Here is a tiny trained network, its code and every weight. The questions are about switching its units off for an input and a target symbol, where a switched-off unit gives its printed mean instead of its output.

import numpy as np


def w(rows, s, z=0):
    codes = np.array(rows[::2]) - 128.0
    scale = np.full(codes.shape[1], s)
    scale[-1] = z or s
    return codes * scale


def norm(h):
    return h / np.sqrt((h * h).mean(-1, keepdims=True) + 1e-5)


def f(y):
    return y / 2 * (1 + np.tanh(0.7978845608 * (y + 0.044715 * y**3)))


def softmax(a):
    e = np.exp(a - a.max(-1, keepdims=True))
    return e / e.sum(-1, keepdims=True)


def log_softmax(a):
    a = a - a.max(-1, keepdims=True)
    return a - np.log(np.exp(a).sum(-1, keepdims=True))


def net(x, mask):
    ids = ['βζλμξσ'.index(c) for c in x.split()]
    T = len(ids)
    res = E[ids] + P[:T]
    u = 0
    for l in range(2):
        r = norm(res)
        for j in range(3):
            rows = slice(2 * j, 2 * j + 2)
            q, k, v = (r @ M[l][rows].T for M in (Q, K, V))
            z = softmax(np.where(np.tri(T) > 0, q @ k.T / 2**0.5, -1e9)) @ v
            o = O[l][rows]
            res = res + np.where(mask[u + j], z, o[:, -1]) @ o[:, :-1]
        u += 3
        y = f(norm(res) @ A[l][:, :-1].T + A[l][:, -1])
        res = res + np.where(mask[u : u + 4], y, B[l][:, -1]) @ B[l][:, :-1]
        u += 4
    return log_softmax(norm(res)[-1] @ U[:, :-1].T + U[:, -1])


Q, K, V, O, A, B = {}, {}, {}, {}, {}, {}
E = w([
[109,177,133,11],'β',
[148,41,161,91],'ζ',
[192,96,170,30],'λ',
[78,115,211,156],'μ',
[132,9,150,123],'ξ',
[157,60,220,219],'σ',
],0.012)
P = w([
[133,148,195,87],'0',
[87,73,50,109],'1',
[87,100,246,99],'2',
[201,153,3,103],'3',
[129,113,222,118],'4',
[109,79,54,126],'5',
[166,116,216,136],'6',
[123,81,54,138],'7',
[205,114,213,159],'8',
[127,83,51,136],'9',
[231,115,210,173],'10',
],0.006)
Q[0] = w([
[33,201,7,193],'L0H1',
[93,142,193,204],'L0H1',
[149,9,125,97],'L0H2',
[101,123,174,155],'L0H2',
[141,49,78,55],'L0H3',
[172,185,29,65],'L0H3',
],0.016)
K[0] = w([
[113,252,45,66],'L0H1',
[82,135,150,189],'L0H1',
[169,71,153,119],'L0H2',
[102,122,141,164],'L0H2',
[140,51,140,37],'L0H3',
[131,152,132,57],'L0H3',
],0.023)
V[0] = w([
[119,85,216,132],'L0H1',
[62,240,140,97],'L0H1',
[232,15,196,254],'L0H2',
[79,181,184,216],'L0H2',
[159,136,53,26],'L0H3',
[125,96,181,56],'L0H3',
],0.006)
O[0] = w([
[248,100,71,119,220],'L0H1',
[38,154,144,60,39],'L0H1',
[38,241,94,30,254],'L0H2',
[186,174,149,254,115],'L0H2',
[217,109,134,155,95],'L0H3',
[213,26,103,72,176],'L0H3',
],0.0051,0.0081)
A[0] = w([
[80,151,102,62,254],'L0N1',
[165,144,165,45,62],'L0N2',
[84,47,6,198,22],'L0N3',
[102,50,126,186,87],'L0N4',
],0.018,0.0022)
B[0] = w([
[187,205,143,43,170],'L0N1',
[64,165,183,184,254],'L0N2',
[231,45,76,107,184],'L0N3',
[75,245,165,125,169],'L0N4',
],0.012,0.0088)
Q[1] = w([
[27,182,120,99],'L1H1',
[136,192,45,177],'L1H1',
[65,117,125,41],'L1H2',
[117,224,146,75],'L1H2',
[105,198,14,111],'L1H3',
[231,202,185,249],'L1H3',
],0.011)
K[1] = w([
[159,173,201,87],'L1H1',
[116,159,122,227],'L1H1',
[194,164,142,56],'L1H2',
[129,189,33,67],'L1H2',
[4,206,53,104],'L1H3',
[162,173,231,180],'L1H3',
],0.012)
V[1] = w([
[192,210,84,2],'L1H1',
[196,171,38,165],'L1H1',
[148,120,20,193],'L1H2',
[144,132,202,238],'L1H2',
[246,179,107,208],'L1H3',
[147,6,202,206],'L1H3',
],0.0068)
O[1] = w([
[160,65,233,130,195],'L1H1',
[247,169,129,60,72],'L1H1',
[133,49,125,168,2],'L1H2',
[246,123,145,62,182],'L1H2',
[25,40,210,56,129],'L1H3',
[144,150,255,89,207],'L1H3',
],0.0054,0.0056)
A[1] = w([
[172,77,81,52,50],'L1N1',
[76,108,245,86,139],'L1N2',
[137,56,223,149,95],'L1N3',
[201,148,156,28,2],'L1N4',
],0.013,0.0058)
B[1] = w([
[68,190,148,116,144],'L1N1',
[133,92,161,137,248],'L1N2',
[100,171,2,117,181],'L1N3',
[123,94,116,184,167],'L1N4',
],0.023,0.016)
U = w([
[101,99,204,137,253],'β',
[45,123,99,161,137],'ζ',
[131,8,68,162,85],'λ',
[117,213,136,120,35],'μ',
[166,70,107,47,105],'ξ',
[205,154,118,191,91],'σ',
],0.018,0.0035)

Each question gives the input, a string of symbols that net reads in full, and the target symbol t.
The units are the heads (2 rows each of Q, K, V and O) and the neurons (one row each of A and B). Each row of codes is followed by its name. A weight is (code - 128) times the scale printed after its matrix; where a second scale follows, it is the last column's (O, A, B and U).
mask holds one flag per unit, layer by layer, with each layer's heads first. A switched-off unit (its flag False) gives its mean, the last column of its rows in O or B, instead of its output. The means were averaged over made-up inputs and are rounded, as every weight is.
A unit's drop is (log p(t) with every unit on - log p(t) with that unit switched off) / (log p(t) with every unit on - log p(t) with every unit switched off).
The circuit of an input: a set's keep is (log p(t) with only the set's units on - log p(t) with every unit switched off) / (log p(t) with every unit on - log p(t) with every unit switched off). Starting from the 12 units with the biggest drops (on a tie, the unit counted first), units are removed one at a time, each time the one whose removal leaves the highest keep (on an exact tie, the one counted first), for as long as the keep stays at least 0.8.
units of the circuit, in order: the units of the circuit, biggest drop first
unit that matters most: the unit with the biggest drop
top k neurons: the k neurons with the biggest drops, biggest first
top k neurons in layer l: the k neurons of layer l with the biggest drops, biggest first
which heads matter: for each layer, one digit per head in row order, 1 if its drop is at least 0.15 and else 0, layers parted by /
input σ σ β λ β λ β σ β σ ξ, target β: top 3 neurons in layer 1 : [L1N2 L1N4 L1N1]
input ξ σ ξ σ σ β λ, target β: unit that matters most : L0N2
input σ β ζ σ β, target ζ: top 3 neurons in layer 0 : [L0N2 L0N3 L0N4]
input ζ ζ μ β λ σ σ σ μ, target ζ: which heads matter : 100 / 010
input μ σ β μ λ σ λ, target ζ: which heads matter : 000 / 010
input β σ ζ μ σ ζ λ μ σ, target λ: which heads matter : 010 / 101
input σ β β σ λ σ β σ β μ ξ, target β: top 4 neurons : [L0N3 L1N2 L0N1 L1N4]
input μ β μ λ μ σ μ, target λ: units of the circuit, in order : [L0N2 L1N1 L0H2]
input σ ξ μ ξ ζ μ λ, target β: top 3 neurons : [L0N2 L1N2 L0N3]
input μ ζ ξ ξ β λ μ ξ β, target ζ: which heads matter : 011 / 000
input λ β σ μ, target μ: top 3 neurons : [L1N2 L0N1 L0N3]
input ξ λ μ μ σ β, target β: which heads matter : 010 / 000
input σ ζ β λ ζ, target ζ: top 4 neurons : [L1N3 L0N3 L0N2 L0N4]
input μ σ ξ β σ λ σ λ μ ξ, target ξ: unit that matters most : L0N3
input β ζ λ σ σ β σ σ ζ ζ, target ζ: top 3 neurons : [L1N1 L1N4 L1N2]
input λ σ σ ξ ζ σ λ, target ζ: which heads matter : 101 / 010
input β ζ λ σ β μ β ξ ζ ξ β, target λ: top 2 neurons : [L1N3 L0N4]
input λ λ σ σ μ σ λ ζ σ ξ ξ, target ζ: top 2 neurons in layer 0 : [L0N3 L0N2]
input β σ μ λ, target λ: which heads matter : 000 / 000
input λ β λ σ β μ, target μ: which heads matter : 000 / 001
input σ μ μ μ σ σ λ μ β σ, target σ: top 4 neurons : [L0N3 L1N2 L1N3 L1N4]
